Here is a tiny trained network, its code and every weight. The questions are about switching its units off for an input and a class, where a switched-off unit gives its printed mean instead of its output.

import numpy as np


def w(rows, s, z=0):
    codes = np.array(rows[::2]) - 128.0
    scale = np.full(codes.shape[1], s)
    scale[-1] = z or s
    return codes * scale


def f(y):
    return np.maximum(y, 0)


def log_softmax(a):
    a = a - a.max(-1, keepdims=True)
    return a - np.log(np.exp(a).sum(-1, keepdims=True))


def net(x, mask):
    res = np.array(x, float).reshape(1, 4) / 4 @ E
    y = f(res @ A[0][:, :-1].T + A[0][:, -1])
    res = res + np.where(mask, y, B[0][:, -1]) @ B[0][:, :-1]
    return log_softmax(res[-1] @ U[:, :-1].T + U[:, -1])


A, B = {}, {}
E = w([
[238,69,109,94,241],'x0',
[75,149,82,136,208],'x1',
[102,135,105,139,169],'x2',
[137,173,135,255,126],'x3',
],0.0068)
A[0] = w([
[205,21,79,131,131,3],'n0',
[97,138,79,77,70,17],'n1',
[98,90,70,196,125,240],'n2',
[70,153,164,138,47,51],'n3',
[85,119,124,48,141,155],'n4',
[64,254,130,96,82,100],'n5',
[113,180,147,205,197,219],'n6',
[157,137,214,135,121,190],'n7',
[133,151,112,151,121,59],'n8',
[154,75,156,85,179,68],'n9',
[170,114,111,238,136,70],'n10',
[122,104,237,115,92,62],'n11',
[97,161,143,153,108,19],'n12',
[223,143,130,142,193,6],'n13',
[119,74,131,225,111,168],'n14',
[70,24,81,52,121,175],'n15',
[211,96,182,135,68,191],'n16',
[70,107,165,160,201,248],'n17',
[186,93,143,126,128,110],'n18',
],0.0091,0.0026)
B[0] = w([
[75,133,58,199,73,205],'n0',
[146,108,93,156,92,173],'n1',
[152,74,205,76,78,210],'n2',
[92,143,90,210,172,239],'n3',
[173,102,169,107,70,209],'n4',
[110,90,90,203,133,254],'n5',
[206,88,163,121,108,236],'n6',
[176,50,169,122,167,189],'n7',
[190,160,168,88,127,140],'n8',
[184,171,102,173,118,202],'n9',
[157,161,116,53,96,200],'n10',
[138,120,131,175,164,179],'n11',
[136,153,76,146,107,168],'n12',
[138,137,2,169,137,204],'n13',
[204,146,210,135,39,203],'n14',
[196,144,176,133,78,239],'n15',
[125,102,155,131,214,234],'n16',
[145,63,178,179,94,214],'n17',
[95,118,94,199,194,182],'n18',
],0.0076,0.005)
U = w([
[107,175,2,181,152,163],'0',
[185,138,127,69,85,115],'1',
[132,100,126,119,178,246],'2',
[139,101,167,86,166,238],'3',
[91,158,87,92,197,5],'4',
],0.013,0.0027)

Each question gives the input, the list of numbers given to net, and the class t.
The units are the neurons (one row each of A and B). Each row of codes is followed by its name. A weight is (code - 128) times the scale printed after its matrix; where a second scale follows, it is the last column's (A, B and U).
mask holds one flag per neuron, in row order. A switched-off neuron (its flag False) gives its mean, the last column of its row in B, instead of its output. The means were averaged over made-up inputs and are rounded, as every weight is.
A unit's drop is (log p(t) with every unit on - log p(t) with that unit switched off) / (log p(t) with every unit on - log p(t) with every unit switched off).
The circuit of an input: a set's keep is (log p(t) with only the set's units on - log p(t) with every unit switched off) / (log p(t) with every unit on - log p(t) with every unit switched off). Starting from the 12 units with the biggest drops (on a tie, the unit counted first), units are removed one at a time, each time the one whose removal leaves the highest keep (on an exact tie, the one counted first), for as long as the keep stays at least 0.8.
circuit, biggest first: the units of the circuit, biggest drop first
top k neurons: the k neurons with the biggest drops, biggest first
drop of u: that unit's drop, to one decimal
input [-5,-4,3,6], class 1: circuit, biggest first : (n14)
input [-8,0,1,-6], class 0: top 2 neurons : (n3 n5)
input [-2,-7,7,8], class 1: top 2 neurons : (n14 n10)
input [6,5,5,-6], class 0: top 2 neurons : (n0 n13)
input [2,-7,-6,-4], class 2: circuit, biggest first : (n16 n18)
input [2,0,-4,8], class 1: circuit, biggest first : (n10 n14)
input [3,-3,7,8], class 1: top 2 neurons : (n10 n14)
input [8,0,-1,-4], class 0: circuit, biggest first : (n0 n13)
input [8,8,-3,-8], class 0: top 3 neurons : (n0 n13 n9)
input [7,7,-5,0], class 0: top 2 neurons : (n13 n0)
input [-8,-5,-5,-5], class 0: drop of n3 : 0.4
input [1,4,4,4], class 1: drop of n10 : 0.1
input [-8,0,3,-6], class 0: drop of n5 : 0.3
input [8,-3,7,0], class 0: drop of n16 : 0.0
input [-8,-6,5,-3], class 0: circuit, biggest first : (n3)
